Below are the code and all the weights of a small trained network. Each question names an input and a class and asks about switching units off, where a switched-off unit gives its printed mean instead of its output.

import numpy as np


def w(rows, s, z=0):
    codes = np.array(rows[::2]) - 128.0
    scale = np.full(codes.shape[1], s)
    scale[-1] = z or s
    return codes * scale


def norm(h):
    return h / np.sqrt((h * h).mean(-1, keepdims=True) + 1e-5)


def f(y):
    return np.maximum(y, 0)


def log_softmax(a):
    a = a - a.max(-1, keepdims=True)
    return a - np.log(np.exp(a).sum(-1, keepdims=True))


def net(x, mask):
    res = np.array(x, float).reshape(1, 7) / 4 @ E
    u = 0
    for l in range(3):
        y = f(norm(res) @ A[l][:, :-1].T + A[l][:, -1])
        res = res + np.where(mask[u : u + 6], y, B[l][:, -1]) @ B[l][:, :-1]
        u += 6
    return log_softmax(norm(res)[-1] @ U[:, :-1].T + U[:, -1])


A, B = {}, {}
E = w([
[128,129,128,128],'x0',
[127,127,129,126],'x1',
[144,134,81,73],'x2',
[127,128,125,128],'x3',
[130,126,128,128],'x4',
[252,107,152,143],'x5',
[151,234,102,178],'x6',
],0.0047)
A[0] = w([
[77,100,172,220,79],'L0N0',
[101,126,216,205,13],'L0N1',
[51,146,134,145,83],'L0N2',
[142,152,65,23,2],'L0N3',
[130,81,195,254,90],'L0N4',
[68,30,153,123,57],'L0N5',
],0.0072,0.0044)
B[0] = w([
[128,212,157,37,215],'L0N0',
[122,199,120,30,168],'L0N1',
[39,114,66,84,234],'L0N2',
[161,141,18,2,169],'L0N3',
[133,189,131,23,243],'L0N4',
[135,111,231,146,252],'L0N5',
],0.0071,0.0025)
A[1] = w([
[189,166,20,71,136],'L1N0',
[35,5,158,124,142],'L1N1',
[116,45,131,140,5],'L1N2',
[176,92,2,88,56],'L1N3',
[62,127,126,81,6],'L1N4',
[66,247,52,190,94],'L1N5',
],0.006,0.0026)
B[1] = w([
[105,146,185,151,252],'L1N0',
[134,109,138,193,228],'L1N1',
[124,91,160,156,138],'L1N2',
[89,213,171,58,185],'L1N3',
[157,146,80,134,177],'L1N4',
[192,106,254,198,243],'L1N5',
],0.0079,0.0036)
A[2] = w([
[255,129,164,107,86],'L2N0',
[124,156,196,124,69],'L2N1',
[156,107,170,88,67],'L2N2',
[90,44,170,79,144],'L2N3',
[8,143,143,184,2],'L2N4',
[149,150,104,76,111],'L2N5',
],0.0098,0.0028)
B[2] = w([
[43,61,69,120,255],'L2N0',
[153,72,111,142,233],'L2N1',
[144,158,56,180,187],'L2N2',
[201,244,186,184,225],'L2N3',
[176,54,1,81,211],'L2N4',
[91,171,160,98,166],'L2N5',
],0.0066,0.0055)
U = w([
[170,107,249,248,221],'0',
[92,205,177,14,122],'1',
[112,31,2,146,8],'2',
],0.0092,0.0013)

Each question gives the input, the list of numbers given to net, and the class t.
The units are the neurons (one row each of A and B). Each row of codes is followed by its name. A weight is (code - 128) times the scale printed after its matrix; where a second scale follows, it is the last column's (A, B and U).
mask holds one flag per neuron, layer by layer. A switched-off neuron (its flag False) gives its mean, the last column of its row in B, instead of its output. The means were averaged over made-up inputs and are rounded, as every weight is.
A unit's drop is (log p(t) with every unit on - log p(t) with that unit switched off) / (log p(t) with every unit on - log p(t) with every unit switched off).
The circuit of an input: a set's keep is (log p(t) with only the set's units on - log p(t) with every unit switched off) / (log p(t) with every unit on - log p(t) with every unit switched off). Starting from the 12 units with the biggest drops (on a tie, the unit counted first), units are removed one at a time, each time the one whose removal leaves the highest keep (on an exact tie, the one counted first), for as long as the keep stays at least 0.8.
units of the circuit, in order: the units of the circuit, biggest drop first
k most important neurons: the k neurons with the biggest drops, biggest first
k most important neurons of layer l: the k neurons of layer l with the biggest drops, biggest first
drop of u: that unit's drop, to one decimal
input [5,2,6,-1,-7,8,5], class 2: units of the circuit, in order -> L2N0
input [6,3,-5,-1,-1,-6,-5], class 2: 4 most important neurons of layer 1 -> L1N1, L1N5, L1N4, L1N0
input [8,-6,7,-3,-3,2,7], class 0: 4 most important neurons -> L1N5, L1N0, L0N4, L0N0
input [-6,3,-5,-5,-6,-7,-5], class 2: 4 most important neurons -> L2N4, L1N5, L1N1, L0N2
input [5,1,5,-6,-7,-5,5], class 0: 2 most important neurons -> L1N5, L2N0
input [-2,8,-1,2,6,-6,5], class 2: 2 most important neurons -> L0N2, L2N4
input [-8,-8,0,6,-6,-5,3], class 2: 2 most important neurons -> L0N2, L2N4
input [0,1,-8,-2,1,8,-4], class 1: 2 most important neurons -> L0N4, L1N1
input [-4,7,-3,-4,6,7,3], class 2: units of the circuit, in order -> L2N0, L1N5
input [1,2,1,8,-1,4,1], class 2: 3 most important neurons -> L0N2, L2N0, L1N5
input [-3,1,5,4,2,-7,-1], class 2: 3 most important neurons -> L2N4, L0N4, L0N0
input [2,8,3,-7,7,-5,4], class 2: 3 most important neurons -> L2N4, L0N2, L2N3
input [4,2,-5,8,-3,-6,-3], class 2: 2 most important neurons of layer 2 -> L2N4, L2N5
input [-6,4,-2,-6,0,-3,-4], class 0: 2 most important neurons -> L0N5, L2N3
input [-4,8,6,-8,-2,-8,-1], class 2: 2 most important neurons -> L2N4, L0N4
input [-7,-7,-1,-2,7,-5,-8], class 0: most important neuron -> L2N3
input [8,3,5,4,-6,-7,4], class 2: 2 most important neurons of layer 0 -> L0N4, L0N0
input [1,4,-2,-7,8,-8,8], class 0: 2 most important neurons of layer 2 -> L2N0, L2N2
input [-6,-4,-8,8,-4,-5,-6], class 1: 2 most important neurons of layer 0 -> L0N0, L0N4
input [-7,-5,-5,-8,-5,2,4], class 1: units of the circuit, in order -> L0N4
input [-4,0,-6,1,-8,5,-4], class 1: drop of L1N5 -> 0.2
input [-6,-3,3,6,-7,-3,6], class 0: drop of L1N5 -> 1.8
input [8,-8,5,-5,8,-3,6], class 0: drop of L1N5 -> 1.2
